-0.19	+0.06	-0.27	+3.48	+0.27	-0.48	+0.30	-1.65	+0.02	+0.93	-0.17	-0.01	-0.24	+0.79	-0.05	+0.79	+0.54	+2.35	+0.15	+0.08	+0.54	-1.30	+0.70	+0.14	-0.18	+0.19 : <30>
-0.31	+0.20	-0.61	+0.19	+2.50	-0.36	+0.00	+0.55	-0.52	-1.31	+0.52	+0.01	-0.83	-0.50	-0.35	-0.06	-0.66	+1.02	-0.66	+0.28	-2.31	+0.42	+0.68	+0.05	+0.58	-1.03 : <6>
-0.06	-0.08	-0.47	+0.18	+0.98	-0.15	+0.03	+1.90	-0.99	+2.21	-0.24	-0.76	-0.44	+0.82	+0.95	-0.06	+0.70	+0.58	+0.14	-0.34	-1.13	-1.90	+0.20	+0.07	+0.43	-0.50 : <19>
+0.22	-0.17	-0.85	-0.84	+1.37	-0.47	-0.20	+1.47	-1.08	+1.71	-0.05	-0.63	-1.37	+1.14	+0.56	+0.11	-0.80	-0.06	-0.33	+0.43	-0.87	-1.87	+1.10	-0.13	+0.11	+0.48 : <6>
-0.53	-0.13	+0.14	+2.09	-0.02	+0.04	-0.17	-0.69	+0.41	+2.72	+0.09	+0.42	+0.74	+0.16	+0.03	+0.65	+0.88	+1.80	+0.25	-0.04	-0.44	-1.12	-0.02	+0.72	-0.40	-1.24 : <7>
+0.17	-0.16	-0.38	-0.72	+0.00	+0.62	+0.05	+2.93	-0.29	+0.87	+0.35	+0.89	+0.77	-0.86	+0.02	-0.16	+0.61	+0.98	+0.12	-0.49	-1.66	+2.31	-0.74	+0.53	+0.07	-1.32 : <5>
-0.27	+0.31	-0.14	-0.48	+1.10	+0.00	-0.12	-0.19	-0.83	+0.70	-0.36	-1.15	-0.70	+1.01	+1.19	-0.06	+0.07	+0.61	-0.28	-0.14	-1.37	-1.55	-0.24	+0.79	+0.43	-1.76 : <19>
-0.05	+0.11	-0.34	+1.95	+0.14	-0.35	+0.43	-0.54	-0.34	+0.32	+0.18	-0.52	-0.51	+0.80	-0.02	+0.19	+0.33	+0.54	-0.04	-0.21	+0.48	-1.07	+0.35	-0.27	+0.11	+0.26 : <6>
-0.18	+0.32	+0.38	+3.43	-0.20	+0.51	-0.06	-1.97	+0.35	+2.55	-0.27	-0.14	+0.67	+0.85	+0.69	+0.84	+0.64	+1.74	-0.01	-0.22	-0.36	-1.76	+0.05	+1.10	-0.79	-1.24 : <7>
-0.51	-0.37	+0.10	+4.63	-0.31	+0.60	+0.25	-2.34	+0.52	+2.83	-0.20	+0.68	+0.97	-0.64	+0.65	+0.46	+1.13	+3.17	-0.44	-0.17	-0.69	-1.09	-0.65	+1.66	-0.71	-2.17 : <7>
-0.63	+0.36	-0.62	+0.55	+0.04	-0.08	-0.09	+2.70	+0.11	+4.82	+0.06	+0.37	+0.72	+1.13	+0.60	+0.32	+1.07	+2.24	-0.29	-0.89	-2.37	+0.46	-0.35	+0.97	-0.20	-1.13 : <4>
+0.24	-0.14	-0.27	+3.31	-0.64	+0.59	-0.15	-2.61	+0.22	+0.17	+0.24	-0.11	+0.97	+0.94	+0.76	-0.07	+0.79	+0.53	-0.04	-0.18	+0.97	-0.32	-0.75	+0.38	-0.26	-0.63 : <7>
-0.74	-0.39	-0.47	+3.95	-0.94	+0.28	+0.03	-1.69	+0.65	+1.09	-0.08	+0.73	+0.99	-1.23	+0.37	+0.26	+0.50	+3.61	-0.29	-0.98	-1.21	+0.37	-0.51	+1.39	-0.59	-2.46 : <7>
-0.42	-0.30	-0.08	-0.10	+0.91	+0.21	-0.21	+0.76	-1.08	+1.88	-0.22	-0.37	-0.35	+1.07	+1.01	-0.03	+0.79	-0.20	+0.02	-0.17	-1.33	-1.23	-0.56	+0.76	+0.52	-1.57 : <19>
+0.18	-0.04	-0.49	+1.41	+0.55	+0.62	+0.29	-1.78	-0.46	+0.75	+0.23	-0.49	+0.13	+1.86	+0.81	+0.09	+0.36	-0.56	+0.10	-0.09	+0.03	-0.89	-0.72	+0.00	+0.11	-0.26 : <19>
-0.66	+0.14	-0.55	+6.43	-0.26	+0.81	+0.33	-3.07	+1.04	+3.63	+0.45	+0.76	+0.45	+0.15	-0.09	+0.48	+0.95	+4.90	-0.41	+0.14	+0.03	-1.35	+0.46	+0.18	-0.85	-0.63 : <11>
-1.13	+0.72	-0.25	+1.50	+0.41	-0.02	+0.23	-0.25	-0.25	+2.08	-0.15	-0.20	-0.45	+0.90	+0.37	-0.03	+0.97	+1.27	-0.43	-0.08	-0.85	-2.29	+0.23	+0.17	-0.02	-0.77 : <28>
+0.12	+0.22	-0.02	+1.84	+0.44	-0.77	+0.19	-2.01	-0.91	-1.17	+0.20	-1.18	-0.90	+0.75	+0.95	+0.17	+0.09	+1.46	-0.17	+0.31	-0.11	-1.91	-0.50	+0.04	+0.26	-0.47 : <6>
-0.53	-0.06	-0.11	+1.99	-0.22	+0.16	+0.50	-0.81	+0.28	+1.78	-0.20	-0.17	+0.37	+0.30	+0.04	-0.30	+0.98	+1.34	-0.20	-0.20	-0.17	-0.85	-0.32	+0.42	-0.77	-0.43 : <7>
-0.66	-0.25	-0.59	+1.48	+1.21	+0.40	+0.49	-0.60	-0.57	+3.13	-0.62	-2.64	-0.61	+1.30	+0.76	+0.05	+0.72	+1.03	-0.31	-0.02	-0.78	-2.63	-0.02	+0.47	+0.33	-1.45 : <28>
-0.39	-0.17	-0.04	+0.10	+1.16	+0.18	+0.09	+0.68	-0.09	+2.21	-0.38	-1.22	-0.18	+1.34	+1.46	+0.00	+0.72	-0.36	+0.26	+0.07	-1.36	-2.05	+0.03	+1.28	+0.22	-1.71 : <19>
